Below are the code and all the weights of a small trained network. Each question names an input and a target symbol and asks about switching units off, where a switched-off unit gives its printed mean instead of its output.

import numpy as np


def w(rows, s, z=0):
    codes = np.array(rows[::2]) - 128.0
    scale = np.full(codes.shape[1], s)
    scale[-1] = z or s
    return codes * scale


def softmax(a):
    e = np.exp(a - a.max(-1, keepdims=True))
    return e / e.sum(-1, keepdims=True)


def log_softmax(a):
    a = a - a.max(-1, keepdims=True)
    return a - np.log(np.exp(a).sum(-1, keepdims=True))


def net(x, mask):
    ids = ['γεηθψω'.index(c) for c in x.split()]
    T = len(ids)
    res = E[ids] + P[:T]
    u = 0
    for l in range(3):
        r = res
        for j in range(3):
            rows = slice(3 * j, 3 * j + 3)
            q, k, v = (r @ M[l][rows].T for M in (Q, K, V))
            z = softmax(np.where(np.tri(T) > 0, q @ k.T / 3**0.5, -1e9)) @ v
            o = O[l][rows]
            res = res + np.where(mask[u + j], z, o[:, -1]) @ o[:, :-1]
        u += 3
    return log_softmax(res[-1] @ U[:, :-1].T + U[:, -1])


Q, K, V, O = {}, {}, {}, {}
E = w([
[24,136,191],'γ',
[186,157,28],'ε',
[67,185,31],'η',
[99,253,94],'θ',
[92,88,121],'ψ',
[123,86,223],'ω',
],0.017)
P = w([
[48,4,107],'0',
[155,89,163],'1',
[175,81,192],'2',
[179,97,213],'3',
[171,198,189],'4',
[162,211,181],'5',
[133,243,127],'6',
[78,221,87],'7',
],0.0034)
Q[0] = w([
[103,143,190],'0.h0',
[223,160,53],'0.h0',
[41,177,140],'0.h0',
[125,145,161],'0.h1',
[234,156,147],'0.h1',
[89,64,127],'0.h1',
[146,1,150],'0.h2',
[105,7,89],'0.h2',
[141,51,114],'0.h2',
],0.014)
K[0] = w([
[97,159,221],'0.h0',
[150,160,2],'0.h0',
[70,94,174],'0.h0',
[121,159,195],'0.h1',
[248,34,127],'0.h1',
[96,167,109],'0.h1',
[130,1,178],'0.h2',
[145,93,153],'0.h2',
[44,76,158],'0.h2',
],0.0097)
V[0] = w([
[108,131,119],'0.h0',
[98,116,51],'0.h0',
[151,73,138],'0.h0',
[179,205,151],'0.h1',
[80,152,22],'0.h1',
[129,229,212],'0.h1',
[108,141,80],'0.h2',
[2,104,183],'0.h2',
[73,199,157],'0.h2',
],0.0094)
O[0] = w([
[86,189,163,147],'0.h0',
[72,114,160,118],'0.h0',
[218,171,147,103],'0.h0',
[219,212,97,110],'0.h1',
[96,130,190,197],'0.h1',
[153,164,160,196],'0.h1',
[99,89,232,178],'0.h2',
[154,129,181,192],'0.h2',
[175,156,252,254],'0.h2',
],0.0042,0.0051)
Q[1] = w([
[99,59,62],'1.h0',
[111,160,169],'1.h0',
[171,143,96],'1.h0',
[204,98,180],'1.h1',
[134,94,225],'1.h1',
[136,112,74],'1.h1',
[74,98,143],'1.h2',
[210,167,151],'1.h2',
[156,5,100],'1.h2',
],0.014)
K[1] = w([
[69,80,129],'1.h0',
[34,153,158],'1.h0',
[177,84,165],'1.h0',
[69,207,98],'1.h1',
[118,249,2],'1.h1',
[49,48,95],'1.h1',
[188,133,175],'1.h2',
[47,156,77],'1.h2',
[67,67,106],'1.h2',
],0.01)
V[1] = w([
[74,171,121],'1.h0',
[119,179,58],'1.h0',
[84,177,116],'1.h0',
[113,89,172],'1.h1',
[63,117,90],'1.h1',
[132,71,99],'1.h1',
[135,105,77],'1.h2',
[172,91,121],'1.h2',
[254,141,54],'1.h2',
],0.008)
O[1] = w([
[188,106,115,198],'1.h0',
[151,142,160,122],'1.h0',
[152,62,194,190],'1.h0',
[105,114,184,155],'1.h1',
[60,93,96,140],'1.h1',
[159,127,182,84],'1.h1',
[108,71,67,72],'1.h2',
[152,3,181,71],'1.h2',
[132,153,156,2],'1.h2',
],0.0051,0.0073)
Q[2] = w([
[176,93,140],'2.h0',
[156,75,111],'2.h0',
[149,195,179],'2.h0',
[237,95,149],'2.h1',
[150,6,53],'2.h1',
[140,73,171],'2.h1',
[174,71,137],'2.h2',
[157,104,66],'2.h2',
[163,145,98],'2.h2',
],0.012)
K[2] = w([
[86,129,54],'2.h0',
[37,114,54],'2.h0',
[214,124,133],'2.h0',
[11,99,133],'2.h1',
[40,86,64],'2.h1',
[84,103,147],'2.h1',
[29,86,173],'2.h2',
[34,64,164],'2.h2',
[85,176,102],'2.h2',
],0.011)
V[2] = w([
[114,115,187],'2.h0',
[79,167,166],'2.h0',
[9,92,105],'2.h0',
[118,186,150],'2.h1',
[192,89,148],'2.h1',
[208,164,66],'2.h1',
[69,141,144],'2.h2',
[114,196,69],'2.h2',
[164,171,63],'2.h2',
],0.015)
O[2] = w([
[135,136,102,217],'2.h0',
[173,177,157,253],'2.h0',
[207,45,65,206],'2.h0',
[182,146,187,241],'2.h1',
[79,184,124,31],'2.h1',
[97,71,238,21],'2.h1',
[208,196,174,207],'2.h2',
[178,33,180,172],'2.h2',
[152,2,113,95],'2.h2',
],0.0083,0.0074)
U = w([
[155,160,105,2],'γ',
[74,26,109,235],'ε',
[196,67,90,20],'η',
[178,95,190,93],'θ',
[109,86,69,100],'ψ',
[3,139,111,231],'ω',
],0.0047,0.0058)

Each question gives the input, a string of symbols that net reads in full, and the target symbol t.
The units are the heads (3 rows each of Q, K, V and O). Each row of codes is followed by its name. A weight is (code - 128) times the scale printed after its matrix; where a second scale follows, it is the last column's (O and U).
mask holds one flag per head, layer by layer. A switched-off head (its flag False) gives its mean, the last column of its rows in O, instead of its output. The means were averaged over made-up inputs and are rounded, as every weight is.
A unit's drop is (log p(t) with every unit on - log p(t) with that unit switched off) / (log p(t) with every unit on - log p(t) with every unit switched off).
The circuit of an input: a set's keep is (log p(t) with only the set's units on - log p(t) with every unit switched off) / (log p(t) with every unit on - log p(t) with every unit switched off). Starting from all 9 units, units are removed one at a time, each time the one whose removal leaves the highest keep (on an exact tie, the one counted first), for as long as the keep stays at least 0.8.
circuit, biggest first: the units of the circuit, biggest drop first
most important unit: the unit with the biggest drop
which heads matter: for each layer, one digit per head in row order, 1 if its drop is at least 0.15 and else 0, layers parted by /
drop of u: that unit's drop, to one decimal
input ω ω ω η ε ψ, target ω: circuit, biggest first -> (2.h2, 2.h1)
input γ ψ ω ψ, target γ: circuit, biggest first -> (2.h2, 2.h1)
input γ η γ, target γ: which heads matter -> 111 / 000 / 011
input ψ ε ψ θ γ θ η θ, target θ: most important unit -> 2.h1
input ε ω ε, target ε: circuit, biggest first -> (0.h2, 2.h1, 0.h0, 2.h2)
input η γ η ψ θ θ, target θ: circuit, biggest first -> (2.h1, 2.h2)
input ω θ ε ω, target ω: circuit, biggest first -> (2.h0, 2.h1)
input η γ ε ψ, target η: which heads matter -> 110 / 011 / 110
input ω ψ ε ω, target ω: circuit, biggest first -> (2.h2, 2.h0)
input γ ω ω η γ, target ω: circuit, biggest first -> (2.h2, 2.h0, 0.h0)
input η θ η ω γ, target ω: circuit, biggest first -> (0.h0, 2.h0, 2.h1)
input γ γ ω, target γ: circuit, biggest first -> (2.h2, 2.h1)
input ω ψ η θ η, target θ: circuit, biggest first -> (2.h1, 2.h2, 1.h2)
input γ ε η γ, target ε: circuit, biggest first -> (2.h2)
input ω ψ η, target ω: circuit, biggest first -> (0.h0, 2.h2, 2.h1, 0.h1)
input ω θ ω ε, target ω: circuit, biggest first -> (2.h0, 2.h2)
input γ η γ ψ, target γ: which heads matter -> 001 / 000 / 011
input η γ θ θ ω, target γ: which heads matter -> 111 / 100 / 110
input γ γ ω ε, target γ: which heads matter -> 000 / 000 / 001
input η η η, target η: most important unit -> 2.h0
input η ω η, target ω: which heads matter -> 100 / 000 / 011
input ψ ω ψ, target ψ: drop of 2.h1 -> 0.4
input ψ ψ ε γ, target ε: drop of 2.h0 -> 0.1
input θ θ θ γ, target θ: drop of 0.h1 -> 0.2
input ε γ θ η, target θ: drop of 2.h1 -> 0.5
